Here is a tiny trained network, its code and every weight. The questions are about switching its units off for an input and a class, where a switched-off unit gives its printed mean instead of its output.

import numpy as np


def w(rows, s, z=0):
    codes = np.array(rows[::2]) - 128.0
    scale = np.full(codes.shape[1], s)
    scale[-1] = z or s
    return codes * scale


def f(y):
    return np.maximum(y, 0)


def log_softmax(a):
    a = a - a.max(-1, keepdims=True)
    return a - np.log(np.exp(a).sum(-1, keepdims=True))


def net(x, mask):
    res = np.array(x, float).reshape(1, 7) / 4 @ E
    y = f(res @ A[0][:, :-1].T + A[0][:, -1])
    res = res + np.where(mask, y, B[0][:, -1]) @ B[0][:, :-1]
    return log_softmax(res[-1] @ U[:, :-1].T + U[:, -1])


A, B = {}, {}
E = w([
[126,127,130,130,128,126,127,129],'x0',
[181,94,119,155,40,215,140,250],'x1',
[128,127,126,128,126,129,128,130],'x2',
[131,181,141,126,16,35,72,136],'x3',
[73,49,67,134,31,143,145,74],'x4',
[97,121,199,255,159,156,8,111],'x5',
[51,73,239,93,134,73,142,186],'x6',
],0.0093)
A[0] = w([
[100,51,94,155,66,147,129,117,121],'n0',
[124,194,143,120,49,92,72,138,81],'n1',
[72,100,180,105,144,125,139,155,79],'n2',
[66,141,118,119,205,75,103,27,81],'n3',
[68,77,187,129,133,100,131,187,60],'n4',
[134,47,130,143,221,208,164,114,74],'n5',
[114,55,122,121,98,110,140,38,109],'n6',
[111,75,161,72,124,104,118,126,108],'n7',
[137,182,157,94,144,149,112,144,251],'n8',
[113,102,181,253,139,156,52,112,63],'n9',
[172,187,36,182,135,168,102,91,51],'n10',
[140,143,135,152,122,179,134,205,91],'n11',
[169,67,124,163,91,164,108,205,66],'n12',
],0.012,0.014)
B[0] = w([
[116,147,109,173,255,71,114,151,195],'n0',
[145,91,186,175,108,54,215,23,188],'n1',
[197,135,98,110,116,150,51,82,162],'n2',
[84,235,137,119,55,179,157,172,216],'n3',
[174,144,107,74,130,180,24,40,175],'n4',
[134,109,185,168,72,27,177,33,198],'n5',
[134,139,118,164,210,99,109,168,174],'n6',
[172,105,154,110,100,177,85,154,162],'n7',
[87,60,87,203,191,112,108,168,250],'n8',
[169,69,103,60,131,120,208,216,219],'n9',
[195,108,136,66,107,175,13,85,186],'n10',
[89,205,133,131,144,117,146,112,184],'n11',
[57,251,181,90,85,190,139,128,197],'n12',
],0.0098,0.015)
U = w([
[91,237,163,105,98,170,143,148,75],'0',
[186,125,141,76,128,163,52,88,83],'1',
[104,107,127,161,132,147,120,143,248],'2',
[146,107,189,159,105,103,174,70,72],'3',
[171,101,93,8,142,116,209,188,128],'4',
[146,173,163,189,241,109,87,174,34],'5',
[88,92,119,157,121,157,111,143,233],'6',
],0.012,0.018)

Each question gives the input, the list of numbers given to net, and the class t.
The units are the neurons (one row each of A and B). Each row of codes is followed by its name. A weight is (code - 128) times the scale printed after its matrix; where a second scale follows, it is the last column's (A, B and U).
mask holds one flag per neuron, in row order. A switched-off neuron (its flag False) gives its mean, the last column of its row in B, instead of its output. The means were averaged over made-up inputs and are rounded, as every weight is.
A unit's drop is (log p(t) with every unit on - log p(t) with that unit switched off) / (log p(t) with every unit on - log p(t) with every unit switched off).
The circuit of an input: a set's keep is (log p(t) with only the set's units on - log p(t) with every unit switched off) / (log p(t) with every unit on - log p(t) with every unit switched off). Starting from the 12 units with the biggest drops (on a tie, the unit counted first), units are removed one at a time, each time the one whose removal leaves the highest keep (on an exact tie, the one counted first), for as long as the keep stays at least 0.8.
circuit, biggest first: the units of the circuit, biggest drop first
most important unit: the unit with the biggest drop
k most important neurons: the k neurons with the biggest drops, biggest first
drop of u: that unit's drop, to one decimal
input [1,-7,-2,-6,2,-7,6], class 0: circuit, biggest first => n3
input [4,5,6,6,3,-2,5], class 3: 3 most important neurons => n1; n3; n8
input [-1,-8,4,5,-8,4,7], class 0: 2 most important neurons => n3; n0
input [0,-7,-1,-8,2,0,1], class 3: 2 most important neurons => n5; n12
input [6,5,-6,-4,-8,-7,4], class 5: 2 most important neurons => n9; n8
input [-4,7,-8,-1,4,-6,8], class 1: circuit, biggest first => n4; n2
input [-4,2,8,0,-4,-4,2], class 6: circuit, biggest first => n9; n0; n8
input [7,-8,-4,2,5,-7,-3], class 0: 2 most important neurons => n3; n9
input [0,6,-1,1,-6,1,0], class 0: 2 most important neurons => n12; n0
input [-5,0,-2,8,-3,-1,-7], class 3: 3 most important neurons => n1; n4; n2
input [0,-2,-3,7,6,2,3], class 3: 2 most important neurons => n1; n8
input [6,5,0,-6,-2,-1,-7], class 1: 3 most important neurons => n10; n3; n1
input [-4,7,-2,-3,-4,4,0], class 0: 2 most important neurons => n12; n11
input [0,6,4,-8,2,0,4], class 3: most important unit => n5
input [8,6,2,6,0,-7,2], class 2: 2 most important neurons => n9; n3
input [7,3,6,-5,-7,-7,-3], class 2: circuit, biggest first => n9; n8
input [-4,-1,1,3,5,0,-3], class 5: circuit, biggest first => n0; n6
input [-5,7,-4,-1,4,-5,4], class 0: 2 most important neurons => n12; n9
input [-3,-7,-5,8,-5,-8,4], class 3: 2 most important neurons => n1; n9
input [-1,0,-2,-7,2,6,0], class 3: most important unit => n5
input [4,7,7,-7,8,-5,3], class 5: 2 most important neurons => n0; n3
input [2,-2,-1,-7,-2,-7,-3], class 3: drop of n9 => 0.4
input [5,-8,0,-1,4,6,2], class 0: drop of n11 => 0.0
input [6,-5,3,-5,2,1,6], class 1: drop of n2 => 0.5
input [-1,-3,-1,-7,8,8,5], class 4: drop of n8 => 0.2
